Below is a small trained network, with its code and all its weights. Each question gives an input and a target symbol and asks what happens when units are switched off, that is, made to give their printed mean instead of their output.

import numpy as np


def w(rows, s, z=0):
    codes = np.array(rows[::2]) - 128.0
    scale = np.full(codes.shape[1], s)
    scale[-1] = z or s
    return codes * scale


def f(y):
    return y / 2 * (1 + np.tanh(0.7978845608 * (y + 0.044715 * y**3)))


def softmax(a):
    e = np.exp(a - a.max(-1, keepdims=True))
    return e / e.sum(-1, keepdims=True)


def log_softmax(a):
    a = a - a.max(-1, keepdims=True)
    return a - np.log(np.exp(a).sum(-1, keepdims=True))


def net(x, mask):
    ids = ['ΔΘΞΠΦΨαβγεηλμτω'.index(c) for c in x.split()]
    T = len(ids)
    res = E[ids] + P[:T]
    q, k, v = (res @ M[0].T for M in (Q, K, V))
    z = softmax(np.where(np.tri(T) > 0, q @ k.T / 2**0.5, -1e9)) @ v
    res = res + np.where(mask[0], z, O[0][:, -1]) @ O[0][:, :-1]
    y = f(res @ A[0][:, :-1].T + A[0][:, -1])
    res = res + np.where(mask[1:13], y, B[0][:, -1]) @ B[0][:, :-1]
    return log_softmax(res[-1] @ U[:, :-1].T + U[:, -1])


Q, K, V, O, A, B = {}, {}, {}, {}, {}, {}
E = w([
[162,177,109,174,81,151,106,77,115,129,150],'Δ',
[153,106,191,158,155,111,100,126,181,195,101],'Θ',
[166,120,155,74,144,134,105,182,71,120,118],'Ξ',
[167,82,196,49,151,188,128,204,88,118,122],'Π',
[194,67,120,156,133,110,95,151,42,122,78],'Φ',
[130,157,73,40,34,175,112,212,149,128,150],'Ψ',
[139,75,142,115,125,77,152,71,98,132,103],'α',
[163,101,191,156,191,82,123,49,91,157,137],'β',
[167,171,135,110,95,58,84,135,86,164,139],'γ',
[231,136,166,103,123,52,140,74,103,96,76],'ε',
[161,54,120,67,83,119,93,172,139,168,146],'η',
[173,46,118,138,158,130,67,49,113,87,163],'λ',
[170,121,154,160,100,167,122,124,107,142,6],'μ',
[47,60,87,136,130,113,93,11,101,127,117],'τ',
[112,103,106,140,64,162,180,110,157,215,142],'ω',
],0.019)
P = w([
[140,95,143,96,162,76,251,159,110,116,134],'0',
[92,74,134,129,172,81,161,158,109,113,139],'1',
[119,77,132,120,149,88,147,141,126,111,138],'2',
[128,83,129,120,129,101,115,142,132,114,132],'3',
[130,93,132,120,127,111,82,137,139,114,132],'4',
[136,94,120,117,122,115,69,129,141,129,122],'5',
[130,97,124,108,141,143,65,117,146,130,135],'6',
[143,108,119,98,126,148,70,104,166,126,128],'7',
[139,115,111,95,137,149,60,106,166,134,120],'8',
[147,126,109,94,139,156,69,95,173,136,119],'9',
[148,113,103,96,135,141,73,99,158,140,117],'10',
],0.014)
Q[0] = w([
[143,62,86,2,170,105,121,63,27,190,136],'h0',
[187,128,143,76,116,121,40,82,137,113,120],'h0',
],0.0071)
K[0] = w([
[153,213,114,144,119,181,125,94,254,156,87],'h0',
[72,168,106,114,120,222,53,91,196,194,57],'h0',
],0.0069)
V[0] = w([
[156,66,116,92,174,199,85,161,117,46,3],'h0',
[55,100,202,113,113,223,186,133,156,232,29],'h0',
],0.006)
O[0] = w([
[97,127,112,210,165,45,192,192,158,4,137,137],'h0',
[90,71,241,114,60,115,92,140,81,126,146,254],'h0',
],0.015,0.0027)
A[0] = w([
[160,118,148,41,204,71,144,167,217,151,103,55],'n0',
[121,119,113,136,162,101,88,87,89,109,31,136],'n1',
[155,105,103,46,143,179,155,84,81,161,104,2],'n2',
[97,139,135,173,190,137,190,45,68,134,29,74],'n3',
[92,177,51,107,100,110,174,112,2,88,90,250],'n4',
[32,158,99,137,55,166,190,184,162,138,106,156],'n5',
[192,192,181,131,128,119,139,196,72,135,82,192],'n6',
[86,143,176,191,58,108,138,152,135,63,183,188],'n7',
[122,140,45,192,227,101,241,186,197,180,119,71],'n8',
[185,74,67,139,140,95,169,114,107,200,171,228],'n9',
[119,159,159,123,94,192,148,202,100,128,84,183],'n10',
[116,121,129,161,82,173,65,140,167,133,152,145],'n11',
],0.0089,0.0019)
B[0] = w([
[140,126,90,205,164,52,90,129,80,119,131,205],'n0',
[164,177,168,103,112,127,168,151,199,110,167,232],'n1',
[120,235,86,166,120,161,149,121,107,102,117,247],'n2',
[138,140,157,211,35,105,158,124,123,116,157,172],'n3',
[41,156,137,187,224,128,57,130,188,40,110,162],'n4',
[123,132,159,2,131,100,157,58,144,111,139,166],'n5',
[79,116,143,129,174,165,146,88,223,193,151,199],'n6',
[167,144,104,172,162,240,155,137,134,197,155,220],'n7',
[208,82,199,102,200,220,85,137,109,147,89,182],'n8',
[99,167,114,49,82,120,89,151,99,99,67,253],'n9',
[125,155,93,151,104,68,150,61,108,124,193,170],'n10',
[145,151,160,103,153,109,224,122,94,150,77,225],'n11',
],0.0087,0.0053)
U = w([
[214,185,56,184,79,185,49,97,99,145,153,176],'Δ',
[111,8,189,109,174,86,53,94,181,193,144,108],'Θ',
[84,138,175,86,231,175,135,129,120,147,103,32],'Ξ',
[142,88,125,141,190,153,236,123,76,208,182,2],'Π',
[145,119,176,101,146,218,92,178,127,100,60,27],'Φ',
[135,117,122,51,133,51,141,161,143,83,204,183],'Ψ',
[92,131,163,133,110,88,178,156,52,73,69,168],'α',
[206,164,200,142,101,104,178,93,3,198,148,26],'β',
[116,240,139,112,149,137,80,162,149,201,122,126],'γ',
[189,205,201,96,186,79,176,124,105,127,95,24],'ε',
[163,111,118,121,83,68,135,225,54,112,105,167],'η',
[227,69,101,92,171,153,76,56,115,103,123,74],'λ',
[188,113,170,184,71,174,195,201,164,139,183,115],'μ',
[52,108,126,139,110,97,81,110,155,69,154,255],'τ',
[147,60,198,51,104,222,145,60,122,247,104,178],'ω',
],0.0049,0.004)

Each question gives the input, a string of symbols that net reads in full, and the target symbol t.
The units are the heads (2 rows each of Q, K, V and O) and the neurons (one row each of A and B). Each row of codes is followed by its name. A weight is (code - 128) times the scale printed after its matrix; where a second scale follows, it is the last column's (O, A, B and U).
mask holds one flag per unit, heads first, then neurons. A switched-off unit (its flag False) gives its mean, the last column of its rows in O or B, instead of its output. The means were averaged over made-up inputs and are rounded, as every weight is.
A unit's drop is (log p(t) with every unit on - log p(t) with that unit switched off) / (log p(t) with every unit on - log p(t) with every unit switched off).
The circuit of an input: a set's keep is (log p(t) with only the set's units on - log p(t) with every unit switched off) / (log p(t) with every unit on - log p(t) with every unit switched off). Starting from the 12 units with the biggest drops (on a tie, the unit counted first), units are removed one at a time, each time the one whose removal leaves the highest keep (on an exact tie, the one counted first), for as long as the keep stays at least 0.8.
units of the circuit, in order: the units of the circuit, biggest drop first
k most important neurons: the k neurons with the biggest drops, biggest first
drop of u: that unit's drop, to one decimal
input Ψ λ Φ Π μ α, target μ: units of the circuit, in order	(h0; n7)
input ω ε Π Θ τ ω Φ μ ω ω Ξ, target ω: 2 most important neurons	(n6; n0)
input Ξ μ λ γ μ τ Ψ Π μ, target μ: units of the circuit, in order	(h0; n7; n1)
input ε Δ ω Ξ Φ η Θ Ψ Ψ, target Ψ: units of the circuit, in order	(n5; h0)
input λ η γ ω Δ ω α τ Δ Π, target Δ: units of the circuit, in order	(h0; n2; n0)
input Π Ψ μ λ λ μ β η ω ω α, target ω: units of the circuit, in order	(h0)
input τ Φ α Ξ Ψ γ γ ε Δ τ, target Δ: units of the circuit, in order	(h0; n3)
input γ τ γ η λ γ β, target Δ: units of the circuit, in order	(h0; n3)
input λ μ Ξ, target μ: units of the circuit, in order	(h0; n7)
input Π μ Θ γ ω Π ω γ Ψ, target ω: units of the circuit, in order	(n5; n11)
input β Φ η λ, target λ: units of the circuit, in order	(h0; n8)
input μ μ Δ, target μ: 2 most important neurons	(n7; n9)
input Δ ω τ ω ω η, target ω: 2 most important neurons	(n0; n11)
input μ Ψ γ ω Θ τ ε Θ ε ω Ψ, target ω: units of the circuit, in order	(h0; n5)
input Π ω Φ τ, target ω: most important neuron	(n0)
input Δ η Θ λ τ η η Δ Δ Φ, target Δ: 2 most important neurons	(n2; n11)
input ω β Π, target ω: 2 most important neurons	(n6; n0)
input μ ω α, target ω: 2 most important neurons	(n7; n0)
input α ε γ, target γ: 2 most important neurons	(n9; n4)
input ω λ μ μ α Φ, target μ: most important neuron	(n7)
input λ Π μ τ η Ξ ε, target μ: drop of n7	0.5
